Rows and roughly how far along a hidden order each lies, from 0 to 30
(in the rows, 128 means zero)
[148 133 101 104 158 119 120 128 128 166 152 194  63 124  94 119 138  74
 124  89 138 146 106 137 183 116 131 105 205 120  51 153 107 110 142 139
 135 139 137 177 130 175 116 127 153 127 102 198 161 161 127 133 210 112
 133 150 110 136 184  39  79 220  98  59 131 124 148 101 142  60 130  99
  97 113  96  87 110 125 105 129  97 169 240  74 124 136 122 138 187 177
 146 128 210 133 118 148 111 126 131  61 150 113 128 126 128 108 126 113
 145 127  95 101 110  80] -> 1
[141 114 119 116 139 125 115 131 130 153 142 170  81 121 110 121 132 126
 162 111 129 135 137 126 146 127 152 117 189 116  81 141 123 132 115 131
 121 137 138 146 125 161 139 125 146 131 124 162 145 153 141 140 163 112
 139 134 136 123 171 116 128 157 119 104 140 108 143 117 129  71 125 118
 115 125 102 106 127 131 112 127 115 149 213 113 119 134 129 131 139 169
 135 126 150 131  99 132 133 129 129 128 132 135 107 135 135 117 115 122
 128 128 125 109 126 115] -> 7
[134 122 116 121 131 127 103 133 122 141 140 138 118 111 143 115 127 127
 143 116 143 145 129 103 123 129 152 121 157 107  76 120 122 139 113 129
 120 130 135 123 111 156 129 123 154 122 129 138 129 159 129 137 153 140
 138 122 133 117 146 120 137 142 132 131 155 103 166 115 129  58 122 132
 115 130  92 125 122 133 117 125 134 144 174 132 109 129 130 122 127 153
 140 129 137 135 123 139 131 130 118 113 121 108 129 141  95 127 118 123
 136 125 148 128 143 135] -> 8
[158 131 125 136 137 125 118 133 140 125 149 101 100 126 168 121 127 140
 179 104 138  91 109 110 124 115 139 138 188  96   1 148 108 116 127 127
 147 155 131 125 132 149 129 107 131 167 112 107 133 154 143 138 166 115
 118 135  97 165 137 122 116 166 117 121 151 133 165 106 138  25 122 131
  91 134 103 145 105 134 113 121 136 129 219 120 107 131 143 139 161 113
 145 138 166 138 118 157 137 127 128  94 133 103 147 126 105  84 110 113
 151 124 139 104 115 121] -> 6
[138 118 114 120 131 126 108 133 121 139 142 174 120 123 132 115 128 123
 144 116 141 142 134  91 122 129 150 121 165 108  56 126 116 131 121 132
 123 132 136 122 114 157 129 125 149 121 130 139 133 164 130 136 153 137
 134 125 123 105 155 114 126 162 122 132 151 108 166 114 132  49 122 124
 116 128  88 125 117 131 116 125 125 147 213 129 112 129 129 126 128 156
 140 129 144 135 123 142 126 130 119 103 148 104 137 135 100 124 120 122
 137 124 141 130 145 123] -> 8
[116 105 135 136 106 133 111 136 115 122 121 112 153 115 150 129 120 166
 224 144 129 135 134  97  97 137 144 129  96 120 142 104 143 158 104 121
 114 116 135  97 119 128 145 126 129 127 147  97 119 137 130 139  95 154
 148 111 158  94  98 197 176  85 155 179 144  97 144 142 117 114 124 148
 149 137 110 126 149 139 127 123 148 111 137 187 117 127 132 128  81 124
 119 128  93 128 124 115 147 135 141 193 110 117 113 142 114 148 105 135
 119 125 166 157 182 164] -> 14
[133 116 110 122 108 129  82 135 108 122 137 198 175  95 172 101 119 128
 121 116 159 156 118  73  82 137 148 128 103  96  60  95 120 138 109 127
 119 114 130  85 100 148  90 126 163 103 140  95  99 174 110 131 112 190
 136 108 125 115 116 155 141 137 151 145 172  92 204 118 138  32 115 152
 127 136  74 158 115 134 131 122 164 140 190 171  97 120 130 111 103 117
 146 132 125 139 162 146 123 130 100  90  97  66 181 151  39 145 137 117
 152 119 172 178 179 162] -> 10
[ 95  63 156 151  54 153 149 129  85  69 110  12 255  99 178 126 112 251
 249 188  88  64 255  91  18 160 153 102  69 117 195  90 127 157 127 108
 141  76 125  92 161   5 182 147  81 133 147  53  68  73 152 123  42 155
 140  99 128 108  72 255 182   1 141 232  96 157 142 126  97 205 102 190
 198 155 154 211 130 142 142 127 179  89   8 211 139 123 121 121  74  66
  93 125   1 128 137 118 183 139  52 255  50 145 125 142 138 185 120 172
 127 130 234 202 184 200] -> 30
[131 115 105 116 112 128  89 134 100 130 137 217 147 100 148 104 123 120
 120 117 156 166 131  87 100 139 150 118 115 102  77  98 119 142 110 130
 116 117 133 105 104 159 116 130 167  97 143 127 113 172 114 131 131 176
 139 111 135 112 144 136 133 155 141 122 164  95 195 115 131  43 119 141
 129 130  69 138 118 132 125 124 149 148 218 149 103 123 126 112 105 147
 144 128 131 137 148 142 122 130 104  81 104  84 164 151  58 145 139 125
 139 121 161 166 173 143] -> 9
[126 112 128 125 124 129 108 134 126 140 130 156 114 116 125 121 124 142
 159 128 136 150 137 108 119 134 156 121 147 115  99 111 138 149 109 125
 107 130 137 116 112 147 139 129 148 117 140 122 129 149 134 140 129 134
 147 117 154 100 165 161 158 123 149 144 147  95 145 125 124  89 123 144
 126 131  98 118 137 134 114 126 131 129 177 154 113 129 131 121 107 156
 131 127 211 131 108 127 137 133 127 151 117 122 113 141 114 133 112 130
 120 126 143 139 150 136] -> 10
[125 113 127 120 125 134 100 134 124 135 133 167 110 118 122 122 125 142
 158 128 134 149 135 105 126 132 155 120 144 115 106 113 138 145 110 128
 109 131 138 122 112 154 139 130 150 116 141 128 130 154 136 140 122 133
 149 122 157  99 157 148 168 130 142 133 154  92 139 127 123  72 124 134
 126 130 100 116 137 134 115 126 128 130 181 157 115 129 129 122 106 166
 132 126 123 131 105 124 135 132 129 151 122 125 110 143 113 131 112 129
 120 126 143 136 150 152] -> 10
[139 118 108 112 139 124 111 131 113 151 147 193 101 110 115 115 132 109
 144 101 141 144 133 117 142 126 144 111 179 108  69 143 108 122 128 134
 129 129 137 145 124 162 124 126 151 120 113 167 138 163 128 135 175 131
 129 135 117 125 168  87 115 183 109  96 142 113 167 108 136  51 125 115
 110 122  85 110 110 129 118 126 123 161 235 105 113 131 125 131 152 170
 143 127 164 135 125 144 124 128 118  81 128 103 142 137 105 124 127 119
 141 125 128 122 132 109] -> 6
[101  84 144 149  73 145 130 134  89  83 111  45 246 106 179 131 117 214
 255 163 110 101 213  85  57 147 139 123  62 123 186  97 144 161 116 115
 133  86 129  86 139  55 158 136 108 140 147  68  97 105 131 129  53 171
 142 104 146  89  60 246 187  34 146 213 117 129 129 140 107 165 117 176
 180 147 134 175 142 143 142 122 177  97  21 205 134 124 125 131  67  86
 100 128  22 126 152 114 169 136 117 230  75 114 138 143 115 174 101 154
 127 127 208 181 184 193] -> 25
[140 118 126 131 126 128  98 135 130 126 138 140 137 113 170 115 121 148
 160 122 144 137 114  93 100 129 150 138 142 100  37 113 127 136 110 125
 125 137 132 104 115 147 127 116 145 132 134  96 117 162 133 137 132 143
 139 119 127 125 144 154 149 142 143 152 162 105 173 120 130  45 121 147
 113 137  95 146 121 135 121 122 148 127 157 158 102 126 137 122 121 122
 140 133 128 136 128 143 137 130 119 121 112 128 145 139  81 125 125 121
 138 123 167 142 145 139] -> 9
[ 98  93 135 132  91 134 122 136  95 116 113 108 188 107 146 133 121 167
 236 151 118 139 164  97  98 145 139 118  88 128 203  97 155 163 109 120
 113  97 134 101 132  86 148 140 116 123 150 108 117 119 123 134  66 158
 153 109 170  79 101 209 185  60 153 187 128 101 118 147 108 167 125 153
 170 132 116 126 158 140 133 124 152 108  89 196 132 126 124 130  54 127
 103 123  64 124 136 103 151 137 149 226  98 115 103 144 127 165 101 145
 115 127 183 171 183 183] -> 18
[114 102 120 114 119 128 101 134 108 143 129 188 135 105 111 119 125 129
 153 130 138 165 140 103 121 141 154 110 129 120 126 107 138 154 109 128
 102 118 138 121 107 152 137 138 152  93 143 142 125 156 123 139 110 147
 154 117 161  76 162 149 162 126 147 142 153  80 151 129 122  91 124 135
 140 128  84 112 142 133 119 127 132 145 199 158 115 128 125 117  88 174
 127 123 122 129 116 119 131 133 123 139 110 117 113 149 112 147 119 132
 121 125 148 151 168 141] -> 11
[124 112 139 137 120 132 117 136 135 134 125 104 140 123 142 130 121 173
 208 137 124 129 126 109 115 134 151 136 137 120 116 114 151 155 105 121
 111 132 136 109 120 138 147 123 126 135 146 100 129 136 141 142 101 133
 152 119 158 110 139 182 174  98 151 168 147  94 125 137 116 113 127 146
 133 136 121 124 146 139 118 124 138 111 146 181 117 129 136 131  95 139
 120 128 100 128  98 116 150 134 145 199 120 134  98 138 129 130  95 131
 116 127 152 137 148 151] -> 13
[154 137 104 110 162 118 123 130 136 163 152 185  58 124 114 121 138  73
 113  80 144 131  86 130 172 112 128 123 206 117  10 161 107 106 140 138
 140 150 133 171 129 166 111 119 151 141 102 171 156 162 127 132 207 116
 116 149 102 161 170  64  82 225  97  79 137 134 152 103 146  39 131  95
  86 115 100 100 107 126 107 127 104 158 235  83 120 134 126 141 192 162
 152 132 196 133 122 154 109 125 133  44 151 104 142 122 118  99 128 108
 151 125 100  92 104  77] -> 0
[138 123  95  96 161 118 119 127 119 170 148 230  59 117  70 116 140  60
 100  86 141 165 118 132 188 122 134  98 202 125  79 157 104 114 142 141
 127 133 137 186 126 181 117 135 162 111 108 218 165 172 121 131 204 119
 125 150 119 132 201  25  85 231  97  39 127 120 152 102 142  53 130  90
 107 110  90  83 112 123 106 130  84 175 249  75 124 135 116 136 187 201
 144 124 198 131 122 144 100 127 127  44 143 108 129 133 126 116 131 117
 142 128  99 102 126  85] -> 1
[127 109 127 126 117 130 102 134 122 131 129 152 130 115 131 122 123 144
 164 133 133 146 135 102 113 136 154 123 137 115 114 107 138 152 107 125
 110 119 135 106 113 144 138 128 147 110 144 139 121 149 132 139 112 141
 148 116 158 100 146 174 157 114 150 152 152  87 150 131 122  90 123 143
 132 131  97 121 140 133 118 125 143 126 164 167 113 128 131 121  97 150
 126 127 116 130 114 127 141 133 128 162 113 119 109 144 107 141 111 129
 120 125 153 139 155 151] -> 11
[124 106 112 106 127 125 109 130 115 155 138 208  88 114  86 117 131 110
 138 110 132 162 157 123 151 135 154  99 171 123 124 125 129 138 123 132
 108 126 141 150 117 167 139 140 161 100 131 177 142 158 132 138 153 123
 146 130 153  97 194 105 137 158 125  95 140  91 135 118 124  87 125 118
 126 121  92  93 134 129 111 129 106 159 222 130 121 134 122 125 123 204
 131 121 148 128 100 122 126 133 125 119 128 130 100 150 134 131 118 127
 118 129 124 125 149 126] -> 8
[ 98  85 139 141  73 144 127 134  87  91 110  73 240 101 174 129 116 194
 249 162 114 110 212  85  58 150 138 119  62 125 199  94 145 161 114 115
 128  83 130  80 136  49 156 139 102 121 151  58  94 105 127 128  54 174
 144 104 147  92  58 254 184  29 150 206 119 124 119 144 108 167 117 174
 182 143 122 166 144 142 143 122 194 100  62 207 129 123 122 128  51  85
  98 126  16 126 158 114 158 137 118 224  79 104 125 145 107 178 102 153
 126 126 209 189 186 200] -> 24
[148 127 108 113 164 122 126 130 129 156 151 170  69 124 105 124 137  96
 159  89 132 129 124 131 166 117 135 116 206 112  49 159 105 112 139 135
 137 144 135 168 135 160 127 121 136 141 106 176 158 158 138 136 201 101
 122 146 109 149 183  46  94 207  95  81 131 130 146 104 135  56 127 105
  98 119 104 100 111 128 105 127 101 158 231  76 120 136 127 143 185 169
 147 128 184 132 109 148 122 127 132  77 145 122 125 126 136 106 116 115
 143 127 109  90 109  93] -> 3
[120 106 138 131 125 128 118 135 129 140 124 127 119 124 120 133 124 168
 194 144 121 139 140 112 122 135 154 125 144 126 135 110 152 158 105 123
 107 128 138 117 119 136 151 127 131 128 144 122 131 139 141 142 128 119
 153 119 169  94 142 182 177  98 149 163 143  90  99 140 113 126 128 145
 137 133 108 113 153 137 116 126 131 117 153 177 121 131 132 130  59 159
 113 125 107 126  94 112 149 134 147 188 120 139  86 143 144 137  95 134
 111 128 152 131 154 150] -> 13
[130 112 110 114 133 126 109 131 115 151 139 194 108 111 108 117 131 101
 142 110 137 159 143 113 139 133 151 106 168 120  91 128 118 133 122 131
 117 128 137 149 119 160 134 133 158 107 127 154 137 162 129 137 159 128
 138 126 138 111 179 112 123 163 123  98 142  99 157 117 129  56 124 130
 121 122  91 104 127 131 113 127 113 156 240 124 116 132 124 126 126 188
 136 124 155 132 111 133 124 129 120 108 125 119 115 140 115 127 120 126
 129 127 129 130 147 122] -> 8
[ 96  82 146 144  79 142 138 133  92 100 116  56 202 112 153 137 118 202
 255 160 105 109 223  96  71 148 138 115  81 129 213 107 154 166 116 115
 126  91 131  93 138  60 164 141  93 135 149  89 108 100 135 133  62 148
 148 108 160  90  78 242 192  25 147 201 111 120 112 147 104 192 120 171
 181 142 135 146 152 141 135 124 160 103  60 204 134 127 123 134  53 106
  93 124  24 123 130 107 164 137 139 246  90 127  97 141 144 170  94 153
 117 129 197 171 178 187] -> 24
[130 110 103 104 135 124 107 130 106 152 142 221 103 107  99 112 132 100
 129 108 141 161 150 110 143 133 152 100 169 119 102 121 113 134 128 134
 119 122 138 156 116 164 127 138 160  98 125 177 137 169 123 133 146 142
 138 130 135 107 178  89 110 173 118  89 141 102 164 112 132  50 122 115
 123 120  78 103 121 128 118 128 113 168 249 110 112 131 120 125 137 188
 140 122 155 133 123 136 119 130 114  83 126 107 127 143 105 134 132 124
 133 126 116 132 149 124] -> 7
[109  98 132 131 103 133 113 135 107 123 119 124 175 112 145 127 121 161
 217 145 129 141 140  97  93 141 144 125 101 119 149 103 150 161 105 124
 113 108 133  95 120 106 142 132 128 121 151  98 116 129 127 137  81 154
 152 111 163  91 101 199 179  73 155 171 137  93 132 144 114 123 127 155
 150 135 103 128 148 140 127 123 152 113 128 190 119 127 127 127  66 138
 112 126  82 127 134 113 147 136 146 205 105 109 114 142 114 155 104 138
 119 126 173 161 176 166] -> 15
[144 127  92  92 161 117 112 128 113 168 148 244  68 112  81 116 140  52
  91  77 148 174 113 126 179 122 131  95 187 122  64 151 104 114 140 145
 126 125 136 175 120 178 110 139 169 102 108 214 159 170 113 127 198 132
 123 146 115 128 191  17  79 229  99  41 130 116 161 105 144  32 129  87
 108 108  78  82 108 122 109 130  97 180 246  72 123 133 115 131 182 203
 148 124 207 132 130 144  99 126 122  21 144 103 140 135 109 118 138 112
 147 126  96 109 126 104] -> 0
